Below are the code and all the weights of a small trained network. Each question names an input and a class and asks about switching units off, where a switched-off unit gives its printed mean instead of its output.

import numpy as np


def w(rows, s, z=0):
    codes = np.array(rows[::2]) - 128.0
    scale = np.full(codes.shape[1], s)
    scale[-1] = z or s
    return codes * scale


def f(y):
    return y / 2 * (1 + np.tanh(0.7978845608 * (y + 0.044715 * y**3)))


def log_softmax(a):
    a = a - a.max(-1, keepdims=True)
    return a - np.log(np.exp(a).sum(-1, keepdims=True))


def net(x, mask):
    res = np.array(x, float).reshape(1, 5) / 4 @ E
    y = f(res @ A[0][:, :-1].T + A[0][:, -1])
    res = res + np.where(mask, y, B[0][:, -1]) @ B[0][:, :-1]
    return log_softmax(res[-1] @ U[:, :-1].T + U[:, -1])


A, B = {}, {}
E = w([
[96,148,129,125,108,135,62,94,145,107],'x0',
[53,17,80,142,91,77,138,160,142,107],'x1',
[37,78,57,141,175,159,193,71,32,217],'x2',
[158,161,104,195,132,203,1,205,75,76],'x3',
[113,214,48,135,162,22,148,170,138,214],'x4',
],0.0078)
A[0] = w([
[136,163,157,158,132,106,179,88,183,163,159],'n1',
[126,153,66,110,150,51,74,178,129,171,111],'n2',
[123,56,223,45,123,217,154,117,101,68,235],'n3',
[202,145,149,97,56,66,98,133,181,74,185],'n4',
[95,74,187,123,118,81,189,68,231,146,74],'n5',
[62,100,48,77,114,243,98,75,167,232,180],'n6',
[134,72,203,132,99,173,117,109,128,121,7],'n7',
[116,126,165,74,129,85,65,215,188,142,43],'n8',
[198,139,156,42,10,71,116,174,150,62,10],'n9',
[142,106,86,210,132,144,46,246,19,76,70],'n10',
[151,20,231,148,67,182,90,90,63,112,41],'n11',
[184,88,99,203,122,172,76,184,114,156,181],'n12',
[48,3,79,146,71,57,113,221,159,75,149],'n13',
[113,96,149,91,175,117,160,92,199,135,94],'n14',
],0.0068,0.0019)
B[0] = w([
[160,209,171,126,97,134,110,58,118,126,175],'n1',
[77,140,169,198,64,110,109,124,135,201,193],'n2',
[192,170,114,194,55,141,32,164,160,154,247],'n3',
[182,73,48,172,165,201,213,157,55,128,238],'n4',
[123,163,141,128,107,77,138,44,82,56,218],'n5',
[91,168,114,172,205,193,202,191,51,64,205],'n6',
[87,154,133,146,57,58,110,145,151,225,170],'n7',
[77,140,138,199,187,153,156,107,86,199,177],'n8',
[50,57,127,205,164,187,158,193,79,41,224],'n9',
[44,112,174,78,140,58,66,43,67,65,254],'n10',
[92,142,104,198,91,93,130,183,144,203,225],'n11',
[127,113,148,114,115,96,46,35,135,113,200],'n12',
[160,226,53,2,134,201,85,91,139,173,237],'n13',
[175,49,164,99,82,97,123,1,113,96,170],'n14',
],0.0067,0.0073)
U = w([
[106,77,228,116,148,61,90,5,85,8,58],'0',
[55,30,104,218,219,255,216,159,90,95,85],'1',
[184,178,59,90,149,213,95,96,140,123,253],'2',
[85,143,118,216,92,93,117,158,192,214,94],'3',
],0.0069,0.0037)

Each question gives the input, the list of numbers given to net, and the class t.
The units are the neurons (one row each of A and B). Each row of codes is followed by its name. A weight is (code - 128) times the scale printed after its matrix; where a second scale follows, it is the last column's (A, B and U).
mask holds one flag per neuron, in row order. A switched-off neuron (its flag False) gives its mean, the last column of its row in B, instead of its output. The means were averaged over made-up inputs and are rounded, as every weight is.
A unit's drop is (log p(t) with every unit on - log p(t) with that unit switched off) / (log p(t) with every unit on - log p(t) with every unit switched off).
The circuit of an input: a set's keep is (log p(t) with only the set's units on - log p(t) with every unit switched off) / (log p(t) with every unit on - log p(t) with every unit switched off). Starting from the 12 units with the biggest drops (on a tie, the unit counted first), units are removed one at a time, each time the one whose removal leaves the highest keep (on an exact tie, the one counted first), for as long as the keep stays at least 0.8.
circuit, biggest first: the units of the circuit, biggest drop first
unit that matters most: the unit with the biggest drop
top k neurons: the k neurons with the biggest drops, biggest first
drop of u: that unit's drop, to one decimal
input [7,-7,-2,3,-8], class 3: unit that matters most -> n11
input [0,6,-4,-3,2], class 2: top 2 neurons -> n13; n10
input [4,-5,8,-8,2], class 0: top 4 neurons -> n14; n5; n4; n1
input [-2,2,1,3,3], class 0: circuit, biggest first -> n11; n4
input [1,7,-4,-5,7], class 2: top 2 neurons -> n13; n11
input [1,1,7,3,-8], class 3: circuit, biggest first -> n3; n11
input [8,-4,0,5,-6], class 3: circuit, biggest first -> n11; n7
input [8,2,-1,3,-8], class 3: circuit, biggest first -> n11; n7
input [6,4,-8,2,3], class 1: circuit, biggest first -> n9; n4
input [8,-1,-6,0,-8], class 3: top 4 neurons -> n3; n7; n11; n6
input [-7,7,-4,-6,-5], class 2: top 3 neurons -> n13; n10; n3
input [-5,4,0,-3,2], class 2: circuit, biggest first -> n13; n9
input [-4,-8,6,-6,-7], class 2: top 2 neurons -> n3; n10
input [5,-1,-7,4,7], class 1: unit that matters most -> n4
input [8,-4,-3,5,0], class 0: top 2 neurons -> n10; n13
input [1,8,6,-6,7], class 2: drop of n9 -> 0.1
input [7,4,-7,-1,-6], class 1: drop of n4 -> 0.5
input [-8,3,-8,4,-5], class 1: drop of n9 -> 0.9
